(in the rows, 128 means zero)
Facts:
(1008) {Δ=d, π=(1061)}
(1009) {Ξ=(756), Δ=c, π=(532)}
(1012) {Ξ=(442), Δ=c}
(1016) {Ξ=(178), Δ=c, π=(1034),(856),(444),(560),(88),(999),(9)}
(1017) {Δ=c}
(1024) {Δ=d, π=(218)}
(103) {Δ=b, π=(1245),(457)}
(1034) {Ξ=(178), Δ=d}
(1035) {Δ=a, π=(1158),(77)}
(1037) {Δ=a}
(1072) {Δ=c, π=(1278),(812)}
(1089) {Δ=b, π=(1037)}
(1103) {Δ=c}
(1104) {π=(459),(9)}
(1137) {Δ=d}
(1158) {Δ=d}
(1163) {Ξ=(27), Δ=c}
(119) {Δ=b}
(1195) {Ξ=(4), Δ=a, π=(296),(825),(1250)}
(1203) {Ξ=(614), Δ=c}
(1220) {Δ=c}
(1236) {Δ=a}
(1238) {Ξ=(4), Δ=c}
(1239) {Δ=a}
(1240) {Δ=c}
(1243) {Ξ=(933), Δ=b}
(1278) {Ξ=(506), Δ=a}
(1296) {Δ=a}
(1345) {Ξ=(1149), Δ=d, π=(444)}
(1367) {Ξ=(417), Δ=d}
(1368) {Δ=b}
(1381) {Δ=d}
(1385) {π=(536)}
(1393) {Δ=b}
(1402) {Δ=d, π=(1103),(1368),(1192),(609)}
(141) {Δ=d, π=(71),(762)}
(1415) {Δ=d, π=(1368),(373)}
(1417) {Δ=d}
(147) {Ξ=(1149), Δ=a, π=(1239),(1240)}
(150) {Ξ=(67), Δ=d}
(156) {Δ=b, π=(93),(1238)}
(158) {Δ=b, π=(442)}
(178) {Ξ=(417), Δ=d}
(18) {Δ=b}
(185) {Ξ=(532), Δ=c, π=(1158),(227),(460)}
(195) {Δ=b}
(210) {Δ=b}
(218) {Δ=c}
(227) {Δ=c}
(231) {Δ=b}
(234) {Δ=d}
(235) {Δ=d}
(252) {Ξ=(457), Δ=d}
(296) {Δ=b}
(307) {Ξ=(1104), Δ=a}
(313) {Δ=b}
(32) {Δ=b}
(33) {Ξ=(435), Δ=c}
(347) {Ξ=(709), Δ=b, π=(1239),(227),(825),(9)}
(353) {π=(1381)}
(373) {Ξ=(77), Δ=b}
(390) {Δ=d, π=(1287)}
(417) {Δ=c}
(441) {Δ=d, π=(1250)}
(442) {Δ=d}
(444) {Ξ=(816), Δ=b}
(452) {Ξ=(442), Δ=a}
(457) {Δ=b}
(459) {Δ=c}
(460) {Ξ=(1239), Δ=d}
(470) {Δ=d}
(493) {Δ=d, π=(470),(1163),(18),(1236)}
(529) {Δ=c, π=(726),(1239),(762)}
(533) {Δ=b}
(536) {Δ=d}
(540) {Δ=b, π=(1239),(869),(1245)}
(556) {Ξ=(825), Δ=a}
(560) {Δ=d}
(580) {Ξ=(1104), Δ=d}
(607) {Δ=d, π=(1034),(235),(210),(1278)}
(614) {π=(1061),(1239),(1393),(1236)}
(624) {Δ=c, π=(1137)}
(642) {Ξ=(709), Δ=b}
(666) {Δ=c, π=(894),(470),(1203)}
(67) {Δ=a, π=(1149)}
(683) {Δ=a, π=(231),(313)}
(69) {Δ=c, π=(533)}
(707) {Δ=a, π=(234),(83)}
(709) {Δ=b, π=(1367),(1203)}
(71) {Ξ=(1137), Δ=c}
(72) {Ξ=(1245), Δ=b}
(726) {Δ=c}
(762) {Δ=b}
(764) {Δ=d, π=(1220)}
(769) {Ξ=(178), Δ=c, π=(856),(1220)}
(77) {Δ=d}
(778) {Ξ=(1239), Δ=d}
(795) {π=(231),(150),(417),(533),(218)}
(812) {Δ=d}
(816) {Δ=a, π=(1061),(506),(812)}
(817) {Δ=b}
(83) {Δ=a}
(838) {Ξ=(1104), Δ=c, π=(1338),(1163),(195)}
(856) {Δ=b}
(869) {Δ=c}
(881) {Ξ=(156), Δ=b}
(894) {Ξ=(67), Δ=d}
(9) {Δ=c}
(928) {Ξ=(1192), Δ=b}
(93) {Δ=a}
(951) {Δ=b, π=(178),(1367)}
(952) {π=(1012),(817)}
(964) {Δ=a, π=(32)}
(999) {Δ=a}

Known rows:
[137 100 126 209 105 140 142 145 122 152  96  94  97  85 187 129 106  83
 148 129 147 146 109  99 242 131 112 137] : (150)
[137  99 105 132 123 188 138 107  73 119 131 125 158 140 159 125 144 134
  90 154 145 166 167 170 115 143 109 179] : (67)
[ 84 130 130  92 130  91 133 122 146 101  43 130 187 147 101 119 134 140
 140 121  73  97 161 149 138 163 143 147] : (1149)
[140 181  93  78 156  98 126 126 174 135 141 147  86 101 108 157 147 148
 106 104 157  95 127  96 114 178 156  79] : (156)
[101 105  76 169 100 139 133 163 147 131 126  82 131  81 135 206  97 123
 160 119 150 155 164 142 213 109 102 128] : (493)
[103  78 153 153 111 166 117 117 106 120 139 143 172 154 147 130 104 161
 121 144 123 140 132 193 107  88 121 179] : (1236)
[151 169 123  99 142  88 108 125 162 145 133 168  71 126 106 157 125 169
 118 108 156  79 102 104 127 163 182  99] : (457)
[111  63 119 176 113 208 144 153  90 114 121 110 182 162 153 108 137 106
 136 133 119 167 162 150 164 112 100 150] : (1417)
[149 166 138 104 135  86 122 131 158 151 132 162  65 126  98 143 129 149
 126 111 141  80  88  92 111 150 167  84] : (296)
[109  90 145 141 128 173 132 110  95 126 125 127 174 145 157  95 137 127
 111 144 120 153 137 173 119 124 117 166] : (83)
[140 187 119  88 157  87 125 123 157 136 143 114  85 103 110 133 133 141
 127 121 157 115 109 110 145 139 131 105] : (624)
[108  54 132 180 114 202 138 155  99 113 127 114 188 164 154 104 137 103
 137 134 118 164 156 161 155 121 110 159] : (536)
[146 136 166 103 151 144 125 131 102 120 146 143 139 190  96  85 144 144
  97 137 120 135 107 142  63 113 140 132] : (459)
[124 176 133  96 144  80 118 124 168 128 144 127  92 109 121 116 140 133
 130 131 148 111  87 113 143 162 155 119] : (1103)
[130  61 115 171 118 205 148 148  83 130 116 104 177 168 138 140 121 117
 124 124 128 170 184 151 150  88  90 152] : (141)
[ 85 136 142 149 105 118 133 132 106 143  90 105  90  80 113 168 115 103
 151 159 122 153  90 137 153 149 149 123] : (999)
[129 181  95  80 152  86 121 127 180 122 164 114 103  92 111 157 124 163
 121 115 156 114 129 127 144 122 128 115] : (666)
[108 103 128 202  95 134 133 167 123 156  94  93  95 106 135 164  93  98
 163 122 132 152 107 115 213 109 119 123] : (460)
[152 175 148 111 137  75 118 125 150 154 131 141  75 116  93 154 102 160
 130 121 151 107  96 117 142 124 154 122] : (726)


The same nodes again, as new rows of numbers:
Known rows:
[110  87 112 135 123 130 133 135 112  91  93 175 127 125 135 127 129 133
 103 155 133 154 105 128  85 138 129  99  43 116] : (1037)
[147 147 141  91 119  89 109 127 129 108 147  75 146 131  67  94 144  91
 137 121 131 120 142 169 157 131 114  86 167  61] : (442)
[131 166 149 138 162 113 127 143 126 122 150 108 134 146  62 147 138 146
  87 123 125 112 153 140 128 117 135 138 179 124] : (580)
[140 154 138 131 138 128 120 139 140 118 137 104 149 143  78 137 140 136
 122 119 121 101 148 151 125 130 138 106 181 102] : (560)
[116  82 137 123 119 126 148 107 138  96  79 170 123 143 164 113  99 141
 116 149 137 164  90 126 110 113 122 101  40 149] : (1035)
[101 108 127 152 142 115 134 136  95  88 114 179 119 138 121 138 124 148
  71 155 136 164 106 119  84 134 127 133  34 123] : (307)
[138 134 138 115 128 130 139 110 145 138 123 107 122 128 140 111 111 126
 137 113 134 122 132 132 154 108 121 134 158 158] : (353)
[125 136 108 132 124 157 100 129 147 145 129 107 116 113 142 149 139 127
 150 109 110  80 137 117  94 160 124 100 167 125] : (4)
[ 93 122 111 154 151 107 131 127 108 103  86 175 124 123 134 137 121 144
  66 159 138 145  99 121  63 154 130 126  46 141] : (1278)
[129 138 131 125 125 149 119 134 130 128 151 116 116 139 120 125 142 129
 136 116 136 114 139 130 140 132 113 126 151 117] : (1250)
[116 114 125 131 119 128 127 125 121 118 125 161 131 127 130 151 131 132
 130 147 130 146 115 109 100 133 146 107  67  95] : (869)
[140 146 141 128 138 133 117 139 141 120 137 101 140 134  83 141 141 134
 121 124 118 107 151 148 130 124 134 101 181 106] : (536)
[118  74 120 120 101 130 134 107 154 113  61 165 126 125 174 111  98 126
 128 146 120 147  86 130 102 120 131  82  52 138] : (67)
[ 97  94 150  99 115 128 134 122 124 140 111  78  77 131 180 106 144 127
 166 132 117 110 136 111 176 109  76 187 167 157] : (951)
[152 153 154 144 164 143 120 144 127 128 147 120 125 138  73 164 133 145
  82 116 117 117 150 151 129 110 142 116 184 141] : (150)
[129 169 118 103 131 101  91 115 148 131 147  93 119 112 110 105 120 113
 164 127 161  98 141 132 108 188  77 104 138  91] : (933)
[129 148 120 145 145 137 120 145  95 153 179 126 103 124 143 138 159 135
 123 117 136 110 145 105 126 152 106 183 144 165] : (373)
[142 150 143 128 138 132 117 138 144 122 142 101 139 135  79 140 136 138
 121 123 118 107 151 149 126 123 128 103 186 106] : (234)
[120 116 128 132 120 134 125 127 118 113 124 163 133 138 128 148 133 134
 133 141 136 143 112 104 105 132 148 112  64  97] : (227)

Rows:
No name comes twice in this set of rows, the named rows included.
[101  83 111 131 126 116 140 131 108 110 101 170 130 109 142 135 117 133
 109 167 111 151 108 121  76 140 136 107  41 103] => (1236)
[141  89 132 119 137 128 136 105 132 107  91 177 111 112 162 120  94 126
 100 136 141 183  94 152 113 114 126  77  34 167] => (683)
[141 136 134 138 127 140 163 110 133 180 200 137 143 186 163 119  77 164
 178 102 110 130 144  88 168  85 152 208 124 163] => (347)
[154 182 130 138 117 115 148 107 185 101  88 110 206 186 111  88 126 131
 138 104 162  95 105 156 144 111 145 134 206 155] => (764)
[122 121 167  99 138 105 150 116 164 136  97  74 125 133 108 128 111 143
 129 141 104 106 144 142 150  94 118 120 198 135] => (493)
[120 147  93 130 122 122  95 126 144 155 117 100 120  89 125 122 128 106
 142 122 116  87 136 126 107 169 130 107 163 106] => (506)
[164 119 148 115 139 130 126 104 142 129 104 167  97 106 159 136 106 107
 107 122 154 177  96 140 140 113 138  74  66 178] => (69)
[123 111 145 111 117 115 142 109 144 117  83 153 124 129 158 132 114 125
 125 141 142 154  97 118 129 114 131 107  77 145] => (624)
[135 154  88 157 113 146 113 141 117 128 150 130 147 143 154  97 158 113
 156  98 161 102 129 121 137 158 121 182 153 137] => (856)
[110 126 103 146 118 160  80 105 146 143 136 114 101 151 144 113 146 103
 122  63  79  75 122 106 131 116 159 103 157  83] => (825)
[185 150 166 107 157 127 120 107 174 141 135 108 108 117 111 134 101 121
 110  98 130 136 136 176 164  96 129  68 172 179] => (1024)
[107 124 183 112 149 117 149 150 112 105 127  79 114 155  73 163 160 164
  99 156 111 109 155 128 131 101  93 144 195 124] => (1367)

The same nodes again, as new rows of numbers:
Known rows:
[128 199 114 165 151  97 132 141 124 100 160 168 125 106  98  79  80 121
 132 111 141  98 148  79 226 103 109 135] : (709)
[135  45 143 110 156 159  52 100 164  96 107 182 209 112 151 138 116 134
  87 223 149 183 162  97 104 165 101 123] : (536)
[152 198 114 109  71 116 136 139  67 108 133 150 122  98 146 114 167  94
 139  91 130 118 140 138 169 134 159 172] : (147)
[151  81 163 124 116 154 124 109 119 109 113 131 150 121 162 122 111 108
 104 162 116 150 115 112 139  94 155 117] : (1240)
[151 182 134 111  65 119 134 151  81 110 128 144  99  90 146 120 159  71
 129 114 131 130 132 145 140 117 158 163] : (307)
[168 161 148 107 118 135 128 135 115  92 116 117 140 156 136 152 131 148
 149  97 135 146 148  96 172 117 144 159] : (1104)
[150  81 163 125 115 153 123 111 121 109 112 132 149 121 162 124 111 107
 103 163 117 150 114 111 138  95 154 117] : (459)
[125  71 138 115 146 183  86  90 151 155 119 116 189 123 171 135 111 119
 113 205 124 123 117 110 103 127 146  82] : (894)
[137  56 131 113 137 180  92  76 144 147 126 123 182 132 172 137 101 112
 116 204 135 111 118 114  99 130 139  90] : (1034)
[140 129 209 118 103 134 119 151 147 110 109 109 112 128 120 137 121 125
 107 150 124 177 112 109 186 103 149 120] : (506)
[141 177 158 121  81 109 148 149  88  97 124 150 100 108 141 119 151  80
 125 117 136 139 134 148 171 114 158 171] : (1296)
[129  50 143  73 164 140  77  78 174 145 108 145 181 135 173 141  90 120
 105 195 110 142 183 129 125 109 126  98] : (1381)
[147 207 146 142  88 123 161 145  66  89 150 128 130 120 142 115 163 104
 140  93 159 124 116 136 176 123 169 182] : (707)
[143 130 104 161 136 196 123 107  68 100 130 126 151 144 166 112 147 153
 186 127 113 109  93  90 135 125 185 135] : (1009)
[144  62 108 111 148 169  99  58 129 139 132 131 189 158 170 136 104 129
 136 178 138  98 135 108 114 145 130 108] : (252)
[149 184 137 116  67 119 135 146  83 117 119 164 108  83 142 116 158  86
 123 119 119 121 118 150 174 128 168 157] : (556)
[148  98 142 123 127 152 120 105 106 104 121 129 158 135 164 119 122 126
 126 139 115 145 132 104 146 104 155 130] : (1017)
[115  77 170 129 183 165 113  94 166 137  97 121 199 154 168 155 104 125
 103 199 124 146 122 105 126 111 139 100] : (77)
[143 184 118 139 151  90 164 112 127 109 172 151 102 129 121  85  41 108
 146  98 148  52 164 108 238  59 132 136] : (156)

Rows:
No name comes twice in this set of rows, the named rows included.
[136 178 101 157 109 116 108 144 122 126 165 166 102  66 101  72  81  94
 125 138 133  82 129  90 187 108 117 108] => (642)
[152 159  97 154 108 119 119 129 117 101 169 180  89  79 106  74  62  92
 134 141 156  66 137  99 183 103 117 126] => (881)
[175 140 189 155  81 171 158 137 116 112 132  86 122 134 129 148 116 121
 121 142 159 114  54 111 149 104 177 123] => (1287)
[127 193 148 159 120 102 129 162  78  72 117 180 108 124 117 115 189 122
 153 106 122 176 144 132 171 146 144 199] => (67)
[165 143 172 113 118 144 128 139 133  89  98 142 122 139 135 152 113 146
 137 129 132 143 127 112 184 106 167 150] => (756)
[150 169 186 153  68 125 168 155  92 101 130 135 102  97 136 125 143  70
 100 141 157 132  83 153 154 105 170 159] => (83)
[138 166 171  40  65  92 159 134 119 134 103 128  83 100 176 127 105  31
  91 116 115 119 164 164 206  60 164 136] => (1037)
[172 142 126  54 106 107  89 125 129 105 118 142 130 131 140 136 124 150
 145  93 110 151 205 116 182 114 139 152] => (353)
[172 143 166 112 119 145 132 139 132  86  93 144 123 142 139 161 114 139
 138 125 133 140 129 111 171 104 164 155] => (435)
[126 119 126 157 180 196 135  71 109 130 158  75 226 183 176 133 121 162
 159 152 166  91 100  88 134 132 163 117] => (390)
[134 100  90 105 160 177  88  70 121 143 135 120 216 151 176 132 124 153
 152 155 128 102 148  94 125 150 141 110] => (1345)

Now the same nodes, written a new way:
Known rows:
[165 146  70 134 115 185 115 132 103  59  95  92 122  83 142 123 172 110
 119 147 143 125 124 137  90 125] : (769)
[156 120 134 138 129 129 125 117 152 146 137 112 126 124 118 116 105 148
 124 129 127 128 115 124 142 125] : (756)
[157 142  99 133 143 190 133 121 103  67 111 115 138 117 109 131 145 142
 130 152 107 119 117 147  87 116] : (1009)
[148 103 155 144 162 139 150  97 120 136 156 144 142 112 138 132  84 172
 137 112 160 158 128 111 137 164] : (470)
[142 123 101 169 117 112 121 124 132 140 143 132 100  73 151 134 155 108
 139 146 200 164 134 107 136 145] : (1034)
[162 143  99 129 147 189 136 122 112  80 105 131 155 127 101 121 133 141
 132 138 111 131 104 117  84 131] : (1017)
[136 132 124 163 172 157 136 129  97  91 151 132 116  88 104 128 116 137
 143 166 127 110 119 115 120 120] : (1243)
[133 115 145 158 193 143 122 143  91 126 103 163 118 107  90 133 112 109
 180 168 123 106  80  81 117 140] : (231)
[161 107  92 109 110  90  79 112 152 123 131 128 145  67 143  83  99 136
 141 115 122 108 131 161 134  88] : (1104)
[167 117 139 136 125 131 117 115 144 142 132  99 119 120 127 110 102 155
 113 127 117 119 112 133 140 114] : (353)
[145 158  81 146 128 173 129 133 115  97 107 159 158 119  94 114 147 121
 140 133 135 153 108 100  81 141] : (1220)
[123 137 113 140 151 194 173 107  95  76 115 145 159 122 112 141 132 152
 146 132 135 154 133 135  81 161] : (1203)
[185 111 132 118 159 132  93 111 140 125 162 104 113 106 128 119 101 169
 121 147 134 101 118 119 137 107] : (141)
[184 139  97  85 166 195  88 117 126  52 122 103 154 116 103 105 135 173
 130 149 125  94 118 127  89 126] : (529)
[147 116 136 112 145 123 122 111 184 144 156 132 137 131  96 113 113 161
 143 148 161 127 127 110 136 143] : (1245)
[127 138 114 171 158 153 171 120 103  88 172 151 115  94  86 143 111 124
 128 173 123 119 121 107 114  97] : (373)
[175 126 122 118 190 162  83 123 112  66 168 108 126  80 104  95 105 166
 134 167 135  78 122 103 123 115] : (540)
[116 136 104 127 136 188 161 131 111  73 138 137 134 136 117 119 161 148
 153 162 115 151  83 134  70 123] : (1238)
[143 110 148 139 137 137 145 102 142 145 138 123 144 123 127 116  89 162
 130 116 143 147 128 120 138 155] : (1338)

Rows:
No name comes twice in this set of rows, the named rows included.
[181 118 127 153 135 135 140 107 131 136 168 109 106 104 123 128  98 153
  86 133 102 111 109 119 134  77] => (1415)
[128 110 140 128 121 133 139 131 147 141 170 104 114 135 147  82 126 173
 138 140 124 148  66 128 120 112] => (4)
[169 143  89 105 148 189  97 127 123  55 126 101 133 115 104 117 158 150
 128 166 115  95 123 151  85 105] => (185)
[178 109 144 101 148 147  81 107 147 112 147  76 133 105 143  94  99 193
 124 125 141 108 139 145 150 139] => (614)
[148 154  93 138 132 187 174 114 118  85 128 154 151 136  79 133 129 129
 107 140 100 136 107 105  75 106] => (1103)
[134 143 113 171 163 154 180 119 113 103 171 166 126  97  72 130  97 122
 115 160 118 122 107  79 110 100] => (1368)
[143  80 140 130 138 141 185  97 140 122 133 106  93  79 168 172 127 105
 100 150 192 129 125  96 136 152] => (178)
[148 124 133 133 193 161 117 118 107  85 161 147 147  88  97 106 101 161
 158 154 160 120 128  88 119 152] => (1393)
[183 121 129 132 149 127 101 122 142 135 161 117 114 104 122 119 112 155
 117 144 131 111 113 113 136 104] => (441)
[145 142  99 131 142 186 137 124 111  71 111 130 146 123 107 134 148 141
 141 152 113 124 119 140  82 126] => (33)
[135 117 141 170 179 191 102 104  71  84 149 106 128  66 116 132  96 165
 112 135  89 128 134 108 140 129] => (709)
[143 131 120 129 192 152 124 121 128  93 166 158 136  95  75 115 111 146
 157 171 156 108 120  76 113 139] => (762)

